Here is a tiny trained network, its code and every weight. The questions are about switching its units off for an input and a target symbol, where a switched-off unit gives its printed mean instead of its output.

import numpy as np


def w(rows, s, z=0):
    codes = np.array(rows[::2]) - 128.0
    scale = np.full(codes.shape[1], s)
    scale[-1] = z or s
    return codes * scale


def f(y):
    return np.maximum(y, 0)


def softmax(a):
    e = np.exp(a - a.max(-1, keepdims=True))
    return e / e.sum(-1, keepdims=True)


def log_softmax(a):
    a = a - a.max(-1, keepdims=True)
    return a - np.log(np.exp(a).sum(-1, keepdims=True))


def net(x, mask):
    ids = ['αεζηθμξπσφψ'.index(c) for c in x.split()]
    T = len(ids)
    res = E[ids] + P[:T]
    q, k, v = (res @ M[0].T for M in (Q, K, V))
    z = softmax(np.where(np.tri(T) > 0, q @ k.T / 4**0.5, -1e9)) @ v
    res = res + np.where(mask[0], z, O[0][:, -1]) @ O[0][:, :-1]
    y = f(res @ A[0][:, :-1].T + A[0][:, -1])
    res = res + np.where(mask[1:13], y, B[0][:, -1]) @ B[0][:, :-1]
    return log_softmax(res[-1] @ U[:, :-1].T + U[:, -1])


Q, K, V, O, A, B = {}, {}, {}, {}, {}, {}
E = w([
[126,100,101,90,178],'α',
[66,133,14,46,191],'ε',
[129,93,220,80,148],'ζ',
[31,111,130,39,172],'η',
[112,90,68,103,186],'θ',
[205,171,144,20,52],'μ',
[205,86,130,109,134],'ξ',
[214,162,121,138,192],'π',
[122,253,84,130,170],'σ',
[81,110,77,121,81],'φ',
[178,80,167,140,158],'ψ',
],0.015)
P = w([
[131,47,121,254,185],'0',
[71,70,140,249,145],'1',
[94,89,146,214,147],'2',
[99,104,170,184,136],'3',
[108,106,177,161,122],'4',
[132,117,168,131,138],'5',
[139,128,169,107,117],'6',
[165,143,157,80,135],'7',
[174,155,134,78,143],'8',
[195,162,115,73,149],'9',
[222,128,141,125,177],'10',
],0.0037)
Q[0] = w([
[142,141,154,137,123],'h1',
[159,143,146,122,78],'h1',
[106,79,104,89,165],'h1',
[186,6,213,45,132],'h1',
],0.016)
K[0] = w([
[155,161,166,129,142],'h1',
[181,218,130,109,63],'h1',
[84,86,89,79,160],'h1',
[81,229,127,11,126],'h1',
],0.013)
V[0] = w([
[64,125,179,205,173],'h1',
[135,29,206,43,73],'h1',
[53,8,101,158,222],'h1',
[78,114,60,2,180],'h1',
],0.0063)
O[0] = w([
[195,87,154,140,211,109],'h1',
[93,23,161,159,141,141],'h1',
[165,65,47,93,157,203],'h1',
[105,124,148,2,95,254],'h1',
],0.0088,0.006)
A[0] = w([
[98,99,140,71,56,196],'n1',
[79,101,114,123,232,160],'n2',
[116,109,115,151,119,120],'n3',
[141,141,131,131,93,86],'n4',
[149,57,127,157,97,132],'n5',
[104,41,95,114,131,212],'n6',
[164,168,111,86,220,253],'n7',
[254,99,108,202,130,252],'n8',
[84,154,124,74,102,177],'n9',
[131,149,38,154,205,114],'n10',
[122,100,217,212,163,244],'n11',
[191,94,161,114,126,130],'n12',
],0.0092,0.0037)
B[0] = w([
[147,115,133,161,110,239],'n1',
[109,138,227,103,164,208],'n2',
[137,168,125,130,160,131],'n3',
[103,118,162,115,132,133],'n4',
[65,120,86,121,140,154],'n5',
[100,76,113,123,70,245],'n6',
[151,168,163,121,132,254],'n7',
[5,198,109,115,91,186],'n8',
[159,104,121,178,130,211],'n9',
[145,95,161,111,107,176],'n10',
[161,126,118,199,208,161],'n11',
[152,115,118,97,172,178],'n12',
],0.011,0.0096)
U = w([
[93,79,163,20,136,120],'α',
[252,101,116,70,129,150],'ε',
[173,228,182,90,196,255],'ζ',
[183,54,133,181,254,92],'η',
[128,112,138,143,128,49],'θ',
[116,120,144,142,128,39],'μ',
[203,78,145,253,137,236],'ξ',
[78,108,103,160,186,120],'π',
[30,113,7,153,50,224],'σ',
[117,118,142,136,130,34],'φ',
[103,143,213,170,15,42],'ψ',
],0.0061,0.0044)

Each question gives the input, a string of symbols that net reads in full, and the target symbol t.
The units are the heads (4 rows each of Q, K, V and O) and the neurons (one row each of A and B). Each row of codes is followed by its name. A weight is (code - 128) times the scale printed after its matrix; where a second scale follows, it is the last column's (O, A, B and U).
mask holds one flag per unit, heads first, then neurons. A switched-off unit (its flag False) gives its mean, the last column of its rows in O or B, instead of its output. The means were averaged over made-up inputs and are rounded, as every weight is.
A unit's drop is (log p(t) with every unit on - log p(t) with that unit switched off) / (log p(t) with every unit on - log p(t) with every unit switched off).
The circuit of an input: a set's keep is (log p(t) with only the set's units on - log p(t) with every unit switched off) / (log p(t) with every unit on - log p(t) with every unit switched off). Starting from the 12 units with the biggest drops (on a tie, the unit counted first), units are removed one at a time, each time the one whose removal leaves the highest keep (on an exact tie, the one counted first), for as long as the keep stays at least 0.8.
circuit, biggest first: the units of the circuit, biggest drop first
top k neurons: the k neurons with the biggest drops, biggest first
drop of u: that unit's drop, to one decimal
input ζ η φ φ ξ ξ μ μ ψ, target ξ: circuit, biggest first -> h1, n11, n8
input α ζ ζ π φ ζ, target η: circuit, biggest first -> h1, n11
input ζ ε ψ, target ε: circuit, biggest first -> h1, n8
input ζ μ φ φ μ ψ, target ξ: circuit, biggest first -> h1, n11
input ε ψ α ξ π α, target ε: circuit, biggest first -> h1, n8
input θ α ξ, target σ: top 3 neurons -> n8, n2, n5
input σ η μ θ, target α: circuit, biggest first -> h1, n2, n6
input ε ξ ξ ξ, target ε: circuit, biggest first -> h1, n8, n2
input ξ ζ σ ξ ζ α θ μ ξ, target ξ: top 2 neurons -> n8, n11
input η α ξ φ ψ, target α: top neuron -> n9
input θ θ π ψ φ φ ξ ζ, target η: top 2 neurons -> n11, n8
input α ψ μ α ξ, target ξ: top 3 neurons -> n11, n8, n2
input ψ ξ ξ, target σ: drop of n8 -> 0.6
input π ζ ξ φ η ψ ξ σ π μ ζ, target ξ: drop of n11 -> 0.3
input ζ ξ ψ, target π: drop of h1 -> 0.6
input ξ ε π α ζ, target ε: top neuron -> n8
